Below is a small trained network, with its code and all its weights. Each question gives an input and a class and asks what happens when units are switched off, that is, made to give their printed mean instead of their output.

import numpy as np


def w(rows, s, z=0):
    codes = np.array(rows[::2]) - 128.0
    scale = np.full(codes.shape[1], s)
    scale[-1] = z or s
    return codes * scale


def norm(h):
    return h / np.sqrt((h * h).mean(-1, keepdims=True) + 1e-5)


def f(y):
    return np.maximum(y, 0)


def log_softmax(a):
    a = a - a.max(-1, keepdims=True)
    return a - np.log(np.exp(a).sum(-1, keepdims=True))


def net(x, mask):
    res = np.array(x, float).reshape(1, 7) / 4 @ E
    u = 0
    for l in range(2):
        y = f(norm(res) @ A[l][:, :-1].T + A[l][:, -1])
        res = res + np.where(mask[u : u + 4], y, B[l][:, -1]) @ B[l][:, :-1]
        u += 4
    return log_softmax(norm(res)[-1] @ U[:, :-1].T + U[:, -1])


A, B = {}, {}
E = w([
[86,179,118,89,172,153,3,134,132,110,42,117],'x0',
[152,108,71,165,177,77,113,120,142,142,165,68],'x1',
[204,151,90,132,174,75,51,108,139,148,179,113],'x2',
[137,161,137,82,149,140,158,164,120,194,159,92],'x3',
[135,104,170,166,58,193,92,129,181,116,121,101],'x4',
[83,107,107,114,146,204,119,188,139,139,91,75],'x5',
[200,102,152,132,96,126,46,94,191,122,148,115],'x6',
],0.0035)
A[0] = w([
[91,162,77,149,126,119,194,62,149,144,96,173,9],'0.n1',
[164,129,198,166,253,121,205,112,140,166,151,165,101],'0.n2',
[90,155,59,141,224,129,128,169,167,143,152,80,50],'0.n3',
[137,119,163,130,77,127,172,97,135,182,119,99,57],'0.n4',
],0.0043,0.0012)
B[0] = w([
[38,184,185,147,101,125,137,184,76,57,131,75,191],'0.n1',
[136,99,160,151,115,212,98,146,248,64,94,152,251],'0.n2',
[158,84,69,98,150,90,215,117,144,241,97,3,243],'0.n3',
[183,85,57,121,136,186,168,126,179,127,175,208,211],'0.n4',
],0.004,0.0023)
A[1] = w([
[46,129,134,119,103,118,237,142,19,74,89,166,81],'1.n1',
[109,232,88,1,141,142,91,152,52,181,50,170,46],'1.n2',
[144,218,146,55,131,118,180,147,94,144,131,125,105],'1.n3',
[50,91,176,183,58,217,16,157,219,130,29,109,4],'1.n4',
],0.0032,0.002)
B[1] = w([
[85,158,136,171,81,7,49,175,42,45,199,95,229],'1.n1',
[189,212,235,78,218,197,120,159,70,192,143,225,199],'1.n2',
[129,96,189,167,147,163,105,108,124,97,81,142,168],'1.n3',
[60,63,55,81,92,213,155,57,182,102,3,137,252],'1.n4',
],0.0055,0.0033)
U = w([
[3,152,169,193,98,41,160,181,49,23,160,156,193],'0',
[125,109,46,119,210,102,169,164,135,241,135,16,232],'1',
[50,68,98,114,72,227,92,72,208,88,26,123,222],'2',
[170,75,178,162,46,163,212,139,195,131,236,183,49],'3',
[110,209,233,68,216,185,81,155,84,185,81,191,1],'4',
[195,147,102,177,158,25,15,37,191,119,182,155,73],'5',
],0.0071,0.00052)

Each question gives the input, the list of numbers given to net, and the class t.
The units are the neurons (one row each of A and B). Each row of codes is followed by its name. A weight is (code - 128) times the scale printed after its matrix; where a second scale follows, it is the last column's (A, B and U).
mask holds one flag per neuron, layer by layer. A switched-off neuron (its flag False) gives its mean, the last column of its row in B, instead of its output. The means were averaged over made-up inputs and are rounded, as every weight is.
A unit's drop is (log p(t) with every unit on - log p(t) with that unit switched off) / (log p(t) with every unit on - log p(t) with every unit switched off).
The circuit of an input: a set's keep is (log p(t) with only the set's units on - log p(t) with every unit switched off) / (log p(t) with every unit on - log p(t) with every unit switched off). Starting from all 8 units, units are removed one at a time, each time the one whose removal leaves the highest keep (on an exact tie, the one counted first), for as long as the keep stays at least 0.8.
units of the circuit, in order: the units of the circuit, biggest drop first
top k neurons: the k neurons with the biggest drops, biggest first
top k neurons in layer l: the k neurons of layer l with the biggest drops, biggest first
drop when u is switched off: that unit's drop, to one decimal
input [-8,0,-7,-4,1,-3,0], class 0: top 2 neurons in layer 0	[0.n1, 0.n3]
input [-4,-7,1,6,2,5,-7], class 0: units of the circuit, in order	[1.n1]
input [-1,5,4,-1,-3,0,1], class 1: top 2 neurons	[0.n3, 1.n1]
input [-5,2,-7,3,5,7,-4], class 0: top 2 neurons in layer 1	[1.n1, 1.n4]
input [-4,3,8,-7,1,1,-7], class 1: top 2 neurons	[0.n3, 1.n1]
input [5,8,-3,-3,3,6,-5], class 1: top 2 neurons	[0.n3, 0.n2]
input [-3,-7,-1,7,-4,1,-4], class 0: top 2 neurons	[1.n1, 0.n1]
input [2,-6,-2,-4,-6,3,3], class 4: top 2 neurons	[1.n2, 0.n2]
input [-8,0,0,-7,3,3,-5], class 0: top 2 neurons	[1.n1, 0.n1]
input [4,5,-1,-4,-4,3,1], class 1: drop when 0.n3 is switched off	0.3
input [0,3,0,1,4,8,-8], class 1: drop when 0.n3 is switched off	0.5
